Here is a tiny trained network, its code and every weight. The questions are about switching its units off for an input and a class, where a switched-off unit gives its printed mean instead of its output.

import numpy as np


def w(rows, s, z=0):
    codes = np.array(rows[::2]) - 128.0
    scale = np.full(codes.shape[1], s)
    scale[-1] = z or s
    return codes * scale


def f(y):
    return np.maximum(y, 0)


def log_softmax(a):
    a = a - a.max(-1, keepdims=True)
    return a - np.log(np.exp(a).sum(-1, keepdims=True))


def net(x, mask):
    res = np.array(x, float).reshape(1, 6) / 4 @ E
    y = f(res @ A[0][:, :-1].T + A[0][:, -1])
    res = res + np.where(mask, y, B[0][:, -1]) @ B[0][:, :-1]
    return log_softmax(res[-1] @ U[:, :-1].T + U[:, -1])


A, B = {}, {}
E = w([
[187,143,175,116,156,75,117,100,226,127,161],'x0',
[57,150,199,203,161,136,253,58,111,160,169],'x1',
[65,153,169,156,77,110,129,81,118,154,167],'x2',
[152,145,184,165,105,132,122,109,134,147,188],'x3',
[104,45,189,88,240,175,58,115,131,253,34],'x4',
[102,83,81,82,72,193,71,100,144,65,133],'x5',
],0.0072)
A[0] = w([
[83,173,149,135,150,143,175,47,82,125,92,145],'neuron 1',
[149,103,99,89,147,85,107,200,117,121,95,148],'neuron 2',
[161,127,154,91,164,132,116,129,104,199,112,16],'neuron 3',
[90,135,181,2,154,189,128,110,127,185,96,59],'neuron 4',
[138,82,129,96,124,104,98,102,165,135,132,125],'neuron 5',
[159,119,117,131,102,109,37,147,145,133,113,100],'neuron 6',
[142,129,66,172,77,80,105,179,142,109,127,24],'neuron 7',
[164,40,176,95,128,169,82,128,136,224,97,8],'neuron 8',
[148,140,120,108,114,142,101,118,139,118,193,35],'neuron 9',
[111,116,115,113,101,212,102,107,147,134,155,162],'neuron 10',
[177,179,85,84,99,121,54,102,68,142,128,2],'neuron 11',
],0.0085,0.0019)
B[0] = w([
[142,106,142,56,94,114,139,117,95,161,163,222],'neuron 1',
[206,100,128,136,173,80,147,130,95,170,174,207],'neuron 2',
[118,166,78,174,43,148,121,161,180,142,142,200],'neuron 3',
[106,189,155,99,75,124,154,116,157,43,118,233],'neuron 4',
[116,77,89,178,135,23,166,95,118,83,124,174],'neuron 5',
[24,111,176,108,139,37,161,50,54,136,169,196],'neuron 6',
[1,137,164,141,129,117,141,132,124,122,56,187],'neuron 7',
[165,212,182,157,117,187,154,176,106,81,124,255],'neuron 8',
[96,154,143,150,167,114,99,116,152,136,149,163],'neuron 9',
[139,111,88,140,113,198,100,65,87,230,92,185],'neuron 10',
[127,120,92,149,130,94,143,224,64,134,160,176],'neuron 11',
],0.007,0.0072)
U = w([
[75,218,128,157,138,229,115,194,160,2,87,30],'0',
[96,111,125,87,193,164,127,121,70,137,116,132],'1',
[130,140,90,135,162,199,93,120,121,144,110,173],'2',
[184,108,83,46,100,177,122,125,145,190,92,253],'3',
],0.006,0.00076)

Each question gives the input, the list of numbers given to net, and the class t.
The units are the neurons (one row each of A and B). Each row of codes is followed by its name. A weight is (code - 128) times the scale printed after its matrix; where a second scale follows, it is the last column's (A, B and U).
mask holds one flag per neuron, in row order. A switched-off neuron (its flag False) gives its mean, the last column of its row in B, instead of its output. The means were averaged over made-up inputs and are rounded, as every weight is.
A unit's drop is (log p(t) with every unit on - log p(t) with that unit switched off) / (log p(t) with every unit on - log p(t) with every unit switched off).
The circuit of an input: a set's keep is (log p(t) with only the set's units on - log p(t) with every unit switched off) / (log p(t) with every unit on - log p(t) with every unit switched off). Starting from all 11 units, units are removed one at a time, each time the one whose removal leaves the highest keep (on an exact tie, the one counted first), for as long as the keep stays at least 0.8.
circuit, biggest first: the units of the circuit, biggest drop first
unit that matters most: the unit with the biggest drop
k most important neurons: the k neurons with the biggest drops, biggest first
drop when u is switched off: that unit's drop, to one decimal
input [-3,-3,-4,-1,6,-8], class 0: circuit, biggest first	[neuron 8; neuron 4]
input [-5,-2,1,1,7,7], class 0: 3 most important neurons	[neuron 8; neuron 4; neuron 1]
input [-4,8,1,-2,-6,5], class 1: circuit, biggest first	[neuron 1; neuron 8]
input [-8,1,8,-6,-2,0], class 3: circuit, biggest first	[neuron 1; neuron 8; neuron 6]
input [-3,6,7,-3,-3,7], class 3: unit that matters most	neuron 1
input [-6,-1,-5,2,6,-4], class 0: 2 most important neurons	[neuron 8; neuron 4]
input [5,-3,-4,2,7,2], class 0: 4 most important neurons	[neuron 8; neuron 4; neuron 3; neuron 1]
input [-1,3,3,7,7,-7], class 0: 3 most important neurons	[neuron 8; neuron 4; neuron 3]
input [-5,6,-2,-5,6,7], class 0: 2 most important neurons	[neuron 4; neuron 8]
input [0,3,7,2,-3,-8], class 3: 4 most important neurons	[neuron 1; neuron 8; neuron 6; neuron 7]
input [-5,-8,2,-4,-7,-6], class 1: 3 most important neurons	[neuron 2; neuron 8; neuron 4]
input [4,-8,-2,-2,3,0], class 1: 2 most important neurons	[neuron 6; neuron 2]
input [-2,5,7,-5,1,-1], class 3: drop when neuron 1 is switched off	0.5
input [7,-6,2,-5,4,5], class 1: unit that matters most	neuron 6
input [4,-8,6,-5,-4,-3], class 1: drop when neuron 2 is switched off	0.1
input [6,-7,-7,-3,7,8], class 0: drop when neuron 1 is switched off	0.3
input [7,7,-1,-3,8,-1], class 0: drop when neuron 8 is switched off	0.2
